Below are the code and all the weights of a small trained network. Each question names an input and a target symbol and asks about switching units off, where a switched-off unit gives its printed mean instead of its output.

import numpy as np


def w(rows, s, z=0):
    codes = np.array(rows[::2]) - 128.0
    scale = np.full(codes.shape[1], s)
    scale[-1] = z or s
    return codes * scale


def norm(h):
    return h / np.sqrt((h * h).mean(-1, keepdims=True) + 1e-5)


def f(y):
    return np.maximum(y, 0)


def softmax(a):
    e = np.exp(a - a.max(-1, keepdims=True))
    return e / e.sum(-1, keepdims=True)


def log_softmax(a):
    a = a - a.max(-1, keepdims=True)
    return a - np.log(np.exp(a).sum(-1, keepdims=True))


def net(x, mask):
    ids = ['αγδελμξπστψ'.index(c) for c in x.split()]
    T = len(ids)
    res = E[ids] + P[:T]
    r = norm(res)
    for j in range(3):
        rows = slice(4 * j, 4 * j + 4)
        q, k, v = (r @ M[0][rows].T for M in (Q, K, V))
        z = softmax(np.where(np.tri(T) > 0, q @ k.T / 4**0.5, -1e9)) @ v
        o = O[0][rows]
        res = res + np.where(mask[j], z, o[:, -1]) @ o[:, :-1]
    y = f(norm(res) @ A[0][:, :-1].T + A[0][:, -1])
    res = res + np.where(mask[3:11], y, B[0][:, -1]) @ B[0][:, :-1]
    return log_softmax(norm(res)[-1] @ U[:, :-1].T + U[:, -1])


Q, K, V, O, A, B = {}, {}, {}, {}, {}, {}
E = w([
[254,56,128,222],'α',
[161,35,155,179],'γ',
[195,175,62,186],'δ',
[112,63,94,199],'ε',
[150,92,158,96],'λ',
[149,151,136,123],'μ',
[162,44,55,76],'ξ',
[182,81,169,206],'π',
[125,129,135,115],'σ',
[158,16,83,147],'τ',
[202,127,174,97],'ψ',
],0.0041)
P = w([
[5,179,140,29],'0',
[191,37,82,102],'1',
[203,44,92,118],'2',
[186,57,119,140],'3',
[204,54,121,145],'4',
[186,60,122,143],'5',
[197,74,127,164],'6',
[184,79,149,188],'7',
[180,72,172,170],'8',
[187,75,165,183],'9',
[174,67,197,193],'10',
[176,70,210,184],'11',
],0.0024)
Q[0] = w([
[195,54,247,144],'h1',
[149,224,120,120],'h1',
[254,43,152,164],'h1',
[27,183,146,89],'h1',
[58,189,93,80],'h2',
[77,237,108,44],'h2',
[155,34,117,180],'h2',
[172,43,134,160],'h2',
[86,168,134,121],'h3',
[91,134,118,126],'h3',
[135,121,100,121],'h3',
[171,135,159,127],'h3',
],0.0065)
K[0] = w([
[66,184,85,88],'h1',
[135,27,116,103],'h1',
[1,161,173,93],'h1',
[206,123,85,144],'h1',
[166,62,102,158],'h2',
[152,63,111,154],'h2',
[116,192,125,97],'h2',
[105,214,135,99],'h2',
[101,176,152,111],'h3',
[141,152,156,134],'h3',
[146,116,118,129],'h3',
[132,118,121,93],'h3',
],0.0081)
V[0] = w([
[3,41,133,105],'h1',
[206,105,63,54],'h1',
[61,201,105,38],'h1',
[87,141,42,148],'h1',
[132,184,75,190],'h2',
[110,153,152,137],'h2',
[118,206,72,147],'h2',
[117,75,72,184],'h2',
[142,65,109,78],'h3',
[168,147,107,138],'h3',
[91,162,194,115],'h3',
[170,75,98,102],'h3',
],0.0044)
O[0] = w([
[35,100,168,159,183],'h1',
[174,50,62,41,171],'h1',
[71,182,125,68,64],'h1',
[59,133,4,137,130],'h1',
[158,172,62,174,128],'h2',
[130,141,144,126,95],'h2',
[143,233,80,190,101],'h2',
[151,39,22,165,172],'h2',
[25,102,75,46,205],'h3',
[115,200,200,88,170],'h3',
[231,115,44,164,2],'h3',
[54,118,145,73,249],'h3',
],0.003)
A[0] = w([
[180,133,106,5,135],'n1',
[71,101,115,225,76],'n2',
[187,100,123,91,82],'n3',
[105,154,136,134,111],'n4',
[28,103,63,63,193],'n5',
[181,21,137,107,194],'n6',
[138,79,77,58,100],'n7',
[143,124,129,147,254],'n8',
],0.0033,0.00087)
B[0] = w([
[163,243,98,96,151],'n1',
[161,117,80,99,168],'n2',
[104,142,146,78,159],'n3',
[101,150,178,94,131],'n4',
[115,236,157,204,170],'n5',
[102,227,3,31,253],'n6',
[93,216,161,101,165],'n7',
[91,96,70,75,168],'n8',
],0.0029,0.0037)
U = w([
[245,46,102,82,153],'α',
[137,75,152,189,123],'γ',
[187,253,67,196,151],'δ',
[12,88,93,252,80],'ε',
[91,157,176,75,38],'λ',
[105,221,179,137,70],'μ',
[67,135,84,48,254],'ξ',
[212,82,209,242,98],'π',
[73,197,177,134,53],'σ',
[89,88,84,113,191],'τ',
[186,183,224,35,65],'ψ',
],0.006,0.0053)

Each question gives the input, a string of symbols that net reads in full, and the target symbol t.
The units are the heads (4 rows each of Q, K, V and O) and the neurons (one row each of A and B). Each row of codes is followed by its name. A weight is (code - 128) times the scale printed after its matrix; where a second scale follows, it is the last column's (O, A, B and U).
mask holds one flag per unit, heads first, then neurons. A switched-off unit (its flag False) gives its mean, the last column of its rows in O or B, instead of its output. The means were averaged over made-up inputs and are rounded, as every weight is.
A unit's drop is (log p(t) with every unit on - log p(t) with that unit switched off) / (log p(t) with every unit on - log p(t) with every unit switched off).
The circuit of an input: a set's keep is (log p(t) with only the set's units on - log p(t) with every unit switched off) / (log p(t) with every unit on - log p(t) with every unit switched off). Starting from all 11 units, units are removed one at a time, each time the one whose removal leaves the highest keep (on an exact tie, the one counted first), for as long as the keep stays at least 0.8.
units of the circuit, in order: the units of the circuit, biggest drop first
k most important neurons: the k neurons with the biggest drops, biggest first
which heads matter: for each layer, one digit per head in row order, 1 if its drop is at least 0.15 and else 0, layers parted by /
drop of u: that unit's drop, to one decimal
input ξ α α α, target ξ: units of the circuit, in order	h1, n6
input α λ α α δ γ τ α α δ, target α: units of the circuit, in order	h1
input δ δ α τ ξ α ψ δ α α μ, target δ: which heads matter	110
input δ δ α α π π, target δ: which heads matter	110
input ε δ α γ λ ψ γ δ α π, target ε: which heads matter	100
input δ δ α α τ δ σ, target δ: which heads matter	010
input δ τ α π ε ψ α λ, target δ: which heads matter	110
input α ψ ε σ ε α δ ξ τ δ α π, target α: 2 most important neurons	n6, n5
input ε α δ σ ε λ α τ δ, target ε: units of the circuit, in order	h1, n6
input δ δ α δ ψ α ε μ, target δ: which heads matter	010
input ε μ σ τ α ε δ α γ γ δ, target ε: drop of n6	0.2
input α μ α ψ δ α μ δ α π, target α: drop of h1	0.5
input α δ α ψ τ α γ π τ δ, target α: drop of n5	0.1
input ξ ε γ π, target ξ: units of the circuit, in order	h1
input δ τ α, target δ: drop of h2	0.6
